Below are the code and all the weights of a small trained network. Each question names an input and a class and asks about switching units off, where a switched-off unit gives its printed mean instead of its output.

import numpy as np


def w(rows, s, z=0):
    codes = np.array(rows[::2]) - 128.0
    scale = np.full(codes.shape[1], s)
    scale[-1] = z or s
    return codes * scale


def norm(h):
    return h / np.sqrt((h * h).mean(-1, keepdims=True) + 1e-5)


def f(y):
    return y / 2 * (1 + np.tanh(0.7978845608 * (y + 0.044715 * y**3)))


def log_softmax(a):
    a = a - a.max(-1, keepdims=True)
    return a - np.log(np.exp(a).sum(-1, keepdims=True))


def net(x, mask):
    res = np.array(x, float).reshape(1, 4) / 4 @ E
    u = 0
    for l in range(4):
        y = f(norm(res) @ A[l][:, :-1].T + A[l][:, -1])
        res = res + np.where(mask[u : u + 4], y, B[l][:, -1]) @ B[l][:, :-1]
        u += 4
    return log_softmax(norm(res)[-1] @ U[:, :-1].T + U[:, -1])


A, B = {}, {}
E = w([
[110,17,105],'x0',
[3,99,84],'x1',
[121,178,3],'x2',
[126,125,127],'x3',
],0.0058)
A[0] = w([
[157,74,99,138],'L0N1',
[194,69,7,32],'L0N2',
[217,91,27,1],'L0N3',
[195,67,110,61],'L0N4',
],0.011,0.0087)
B[0] = w([
[140,92,122,248],'L0N1',
[2,202,122,219],'L0N2',
[45,216,200,149],'L0N3',
[144,119,139,119],'L0N4',
],0.011,0.0012)
A[1] = w([
[18,210,140,180],'L1N1',
[206,237,168,21],'L1N2',
[163,193,2,180],'L1N3',
[91,177,174,2],'L1N4',
],0.011,0.00096)
B[1] = w([
[167,187,136,254],'L1N1',
[5,41,89,236],'L1N2',
[189,114,68,219],'L1N3',
[140,153,178,161],'L1N4',
],0.011,0.0055)
A[2] = w([
[129,248,216,62],'L2N1',
[210,127,15,236],'L2N2',
[135,155,254,24],'L2N3',
[117,48,129,252],'L2N4',
],0.0065,0.0019)
B[2] = w([
[73,209,99,189],'L2N1',
[246,185,18,244],'L2N2',
[109,142,2,165],'L2N3',
[85,187,212,252],'L2N4',
],0.0058,0.0028)
A[3] = w([
[157,180,123,2],'L3N1',
[123,119,120,59],'L3N2',
[246,123,160,100],'L3N3',
[130,109,71,21],'L3N4',
],0.014,0.0046)
B[3] = w([
[68,51,108,135],'L3N1',
[87,108,136,68],'L3N2',
[254,143,180,250],'L3N3',
[76,143,74,164],'L3N4',
],0.0091,0.0017)
U = w([
[72,66,183,196],'0',
[73,220,148,159],'1',
[111,122,6,160],'2',
[202,170,53,2],'3',
[223,88,186,63],'4',
],0.02,0.0034)

Each question gives the input, the list of numbers given to net, and the class t.
The units are the neurons (one row each of A and B). Each row of codes is followed by its name. A weight is (code - 128) times the scale printed after its matrix; where a second scale follows, it is the last column's (A, B and U).
mask holds one flag per neuron, layer by layer. A switched-off neuron (its flag False) gives its mean, the last column of its row in B, instead of its output. The means were averaged over made-up inputs and are rounded, as every weight is.
A unit's drop is (log p(t) with every unit on - log p(t) with that unit switched off) / (log p(t) with every unit on - log p(t) with every unit switched off).
The circuit of an input: a set's keep is (log p(t) with only the set's units on - log p(t) with every unit switched off) / (log p(t) with every unit on - log p(t) with every unit switched off). Starting from the 12 units with the biggest drops (on a tie, the unit counted first), units are removed one at a time, each time the one whose removal leaves the highest keep (on an exact tie, the one counted first), for as long as the keep stays at least 0.8.
circuit, biggest first: the units of the circuit, biggest drop first
most important unit: the unit with the biggest drop
top k neurons: the k neurons with the biggest drops, biggest first
k most important neurons of layer l: the k neurons of layer l with the biggest drops, biggest first
drop of u: that unit's drop, to one decimal
input [-5,-8,5,-4], class 2: circuit, biggest first => (L1N2)
input [-7,3,2,-1], class 3: top 2 neurons => (L1N3; L1N1)
input [7,-1,1,-5], class 1: top 4 neurons => (L0N2; L1N3; L0N3; L1N2)
input [1,-2,0,-3], class 4: top 3 neurons => (L0N1; L1N2; L0N2)
input [0,2,-8,0], class 1: top 3 neurons => (L1N3; L1N2; L0N1)
input [0,5,-3,-2], class 1: top 3 neurons => (L1N2; L1N3; L2N2)
input [0,-6,3,-2], class 2: top 2 neurons => (L1N2; L1N3)
input [1,-3,8,-6], class 1: top 2 neurons => (L0N2; L0N3)
input [-4,6,8,4], class 3: circuit, biggest first => (L1N2; L1N3)
input [-5,3,4,6], class 3: 2 most important neurons of layer 1 => (L1N3; L1N2)
input [-3,-5,1,4], class 2: top 2 neurons => (L1N2; L0N3)
input [-5,3,3,8], class 3: circuit, biggest first => (L1N3; L1N1)
input [-2,6,-1,0], class 1: top 2 neurons => (L1N3; L2N2)
input [0,-8,-1,-4], class 0: top 3 neurons => (L1N2; L1N1; L1N3)
input [3,-4,5,-7], class 1: circuit, biggest first => (L0N3)
input [3,6,0,0], class 0: top 2 neurons => (L1N3; L1N1)
input [-3,-1,-8,7], class 0: top 2 neurons => (L1N1; L0N2)
input [-5,-3,5,0], class 2: 2 most important neurons of layer 1 => (L1N2; L1N1)
input [-6,-4,2,-7], class 2: drop of L1N3 => 0.1
input [-2,5,-6,1], class 1: drop of L1N2 => 0.2
input [-8,-7,-6,2], class 0: drop of L1N2 => 0.8
input [7,-2,4,-6], class 1: most important unit => L0N3
input [-7,-5,6,-2], class 2: 2 most important neurons of layer 1 => (L1N2; L1N1)
